Below is a small trained network, with its code and all its weights. Each question gives an input and a class and asks what happens when units are switched off, that is, made to give their printed mean instead of their output.

import numpy as np


def w(rows, s, z=0):
    codes = np.array(rows[::2]) - 128.0
    scale = np.full(codes.shape[1], s)
    scale[-1] = z or s
    return codes * scale


def f(y):
    return np.maximum(y, 0)


def log_softmax(a):
    a = a - a.max(-1, keepdims=True)
    return a - np.log(np.exp(a).sum(-1, keepdims=True))


def net(x, mask):
    res = np.array(x, float).reshape(1, 7) / 4 @ E
    y = f(res @ A[0][:, :-1].T + A[0][:, -1])
    res = res + np.where(mask, y, B[0][:, -1]) @ B[0][:, :-1]
    return log_softmax(res[-1] @ U[:, :-1].T + U[:, -1])


A, B = {}, {}
E = w([
[82,163,89,133,105,52,106,220,146,175],'x0',
[151,146,17,98,153,152,120,142,38,60],'x1',
[113,162,137,254,117,104,216,164,97,56],'x2',
[86,241,112,127,49,198,135,93,111,180],'x3',
[225,251,192,95,94,116,72,158,166,68],'x4',
[130,123,126,126,125,132,128,135,132,127],'x5',
[184,61,161,172,66,84,88,121,35,129],'x6',
],0.0093)
A[0] = w([
[160,143,168,130,87,118,107,139,181,118,90],'N0',
[191,107,90,149,164,229,103,65,128,97,130],'N1',
[129,64,171,118,191,89,121,179,155,73,85],'N2',
[108,74,79,148,157,135,154,69,129,187,10],'N3',
[207,197,181,97,145,113,151,142,127,69,120],'N4',
[95,131,189,138,120,147,108,117,148,197,191],'N5',
[162,153,38,124,130,156,100,123,85,121,47],'N6',
[181,74,129,120,75,117,31,86,55,185,156],'N7',
[98,99,184,181,107,110,149,117,170,159,55],'N8',
[156,130,124,93,160,117,102,77,112,194,121],'N9',
[105,168,94,141,72,159,142,109,111,185,38],'N10',
[116,97,214,100,144,176,145,67,134,115,134],'N11',
[79,157,154,114,77,174,122,95,110,142,85],'N12',
[74,141,86,133,96,47,82,204,129,179,149],'N13',
[168,137,139,177,148,152,169,78,112,114,104],'N14',
[81,103,98,154,110,162,127,121,101,167,22],'N15',
[85,144,91,51,192,177,136,124,220,119,84],'N16',
[166,109,127,188,35,79,153,126,88,94,107],'N17',
[102,86,85,5,108,132,76,104,143,132,179],'N18',
[104,114,122,145,135,126,158,79,107,142,81],'N19',
[101,132,136,131,56,145,100,98,98,137,87],'N20',
[138,144,48,126,141,128,136,164,76,76,113],'N21',
[172,58,135,107,217,51,119,137,137,116,88],'N22',
[91,191,110,171,213,131,184,115,171,74,133],'N23',
[88,116,115,177,145,101,220,123,115,121,83],'N24',
[44,56,147,89,176,120,177,106,79,189,2],'N25',
[170,133,53,107,157,131,106,89,99,125,83],'N26',
],0.011,0.0045)
B[0] = w([
[135,106,118,161,152,151,44,121,102,137,178],'N0',
[160,65,73,155,129,111,157,140,160,171,222],'N1',
[187,201,94,118,157,109,181,71,53,134,201],'N2',
[130,124,104,75,125,155,42,102,172,114,200],'N3',
[113,135,92,97,89,249,41,171,88,175,230],'N4',
[125,149,179,197,142,96,133,89,78,136,200],'N5',
[180,146,210,167,195,64,110,95,151,123,198],'N6',
[57,107,170,115,150,106,155,223,166,42,230],'N7',
[124,126,216,196,135,84,90,97,166,163,185],'N8',
[18,138,104,144,15,127,160,144,121,121,188],'N9',
[185,189,133,60,182,77,159,126,109,131,186],'N10',
[184,103,69,176,147,113,165,210,186,180,203],'N11',
[223,132,102,52,192,91,166,68,82,104,189],'N12',
[189,63,35,119,146,120,160,167,203,180,208],'N13',
[110,114,33,150,130,150,168,115,241,136,179],'N14',
[155,160,177,103,95,158,94,111,117,101,173],'N15',
[112,30,205,110,101,94,148,174,160,9,235],'N16',
[21,83,122,79,122,138,162,149,136,58,209],'N17',
[47,180,132,195,46,176,173,83,83,201,246],'N18',
[122,138,86,103,141,180,75,137,113,126,165],'N19',
[140,184,124,84,166,115,156,157,84,101,173],'N20',
[169,85,208,254,131,116,90,69,141,180,209],'N21',
[170,233,100,92,123,105,137,90,86,81,216],'N22',
[59,90,150,110,92,87,146,163,70,85,214],'N23',
[102,140,71,120,66,100,38,110,87,126,198],'N24',
[151,108,137,83,147,173,67,134,81,149,220],'N25',
[145,135,199,167,139,113,112,132,186,146,191],'N26',
],0.0076,0.013)
U = w([
[134,117,131,69,101,190,6,136,116,142,73],'0',
[70,141,114,158,51,133,164,127,113,128,218],'1',
[90,80,181,79,114,108,164,174,143,42,81],'2',
[161,117,210,204,146,110,102,93,139,164,80],'3',
[177,183,112,53,162,119,188,89,97,111,80],'4',
[167,88,51,141,120,126,168,182,193,188,85],'5',
[108,125,122,140,110,138,144,140,124,136,254],'6',
],0.011,0.0097)

Each question gives the input, the list of numbers given to net, and the class t.
The units are the neurons (one row each of A and B). Each row of codes is followed by its name. A weight is (code - 128) times the scale printed after its matrix; where a second scale follows, it is the last column's (A, B and U).
mask holds one flag per neuron, in row order. A switched-off neuron (its flag False) gives its mean, the last column of its row in B, instead of its output. The means were averaged over made-up inputs and are rounded, as every weight is.
A unit's drop is (log p(t) with every unit on - log p(t) with that unit switched off) / (log p(t) with every unit on - log p(t) with every unit switched off).
The circuit of an input: a set's keep is (log p(t) with only the set's units on - log p(t) with every unit switched off) / (log p(t) with every unit on - log p(t) with every unit switched off). Starting from the 12 units with the biggest drops (on a tie, the unit counted first), units are removed one at a time, each time the one whose removal leaves the highest keep (on an exact tie, the one counted first), for as long as the keep stays at least 0.8.
circuit, biggest first: the units of the circuit, biggest drop first
most important unit: the unit with the biggest drop
top k neurons: the k neurons with the biggest drops, biggest first
drop of u: that unit's drop, to one decimal
input [-3,8,3,-7,8,-7,1], class 0: most important unit => N4
input [0,8,-1,2,6,2,-8], class 2: top 2 neurons => [N16; N23]
input [-4,-8,-6,6,-2,8,1], class 3: top 2 neurons => [N5; N8]
input [5,-7,2,-4,1,-2,8], class 2: top 3 neurons => [N17; N7; N21]
input [-3,-3,6,8,-7,-4,6], class 4: circuit, biggest first => [N10; N12]
input [6,8,0,5,-5,-2,5], class 3: circuit, biggest first => [N21; N6]
input [6,2,-8,6,7,-8,1], class 1: top 4 neurons => [N18; N9; N25; N3]
input [-5,6,-7,-2,0,2,-1], class 1: top 2 neurons => [N18; N9]
input [-2,6,7,-8,-2,-8,-5], class 4: top 3 neurons => [N2; N22; N18]
input [-8,4,2,4,1,-7,8], class 2: top 3 neurons => [N7; N17; N13]
input [3,4,-3,8,-7,-7,-5], class 4: top 3 neurons => [N10; N12; N4]
input [5,5,-5,-7,3,-6,1], class 4: top 2 neurons => [N22; N2]
input [-5,1,2,-2,-3,0,6], class 2: top 4 neurons => [N7; N17; N18; N13]
input [8,7,-2,-2,6,0,-3], class 5: top 2 neurons => [N13; N5]
input [5,8,4,-5,-7,-6,-7], class 3: circuit, biggest first => [N21]
input [0,1,-3,-1,-6,5,4], class 0: top 3 neurons => [N25; N3; N16]
input [-3,2,-5,-2,-1,-2,4], class 1: circuit, biggest first => [N18; N9]
input [8,2,2,3,7,1,7], class 5: top 3 neurons => [N13; N16; N25]
input [1,-1,2,6,-6,-4,-4], class 0: circuit, biggest first => [N3; N25; N15]
input [6,-6,1,-1,-5,0,-5], class 3: most important unit => N8
input [7,7,-2,3,1,5,-3], class 3: circuit, biggest first => [N21; N6]
input [-7,-4,2,-4,4,6,5], class 5: circuit, biggest first => [N11; N14]
input [-1,6,4,3,1,0,-6], class 2: circuit, biggest first => [N23; N18]
input [-7,-5,2,-4,-8,0,8], class 0: drop of N25 => 0.6
input [1,2,0,-7,-4,-3,0], class 4: drop of N22 => 0.1
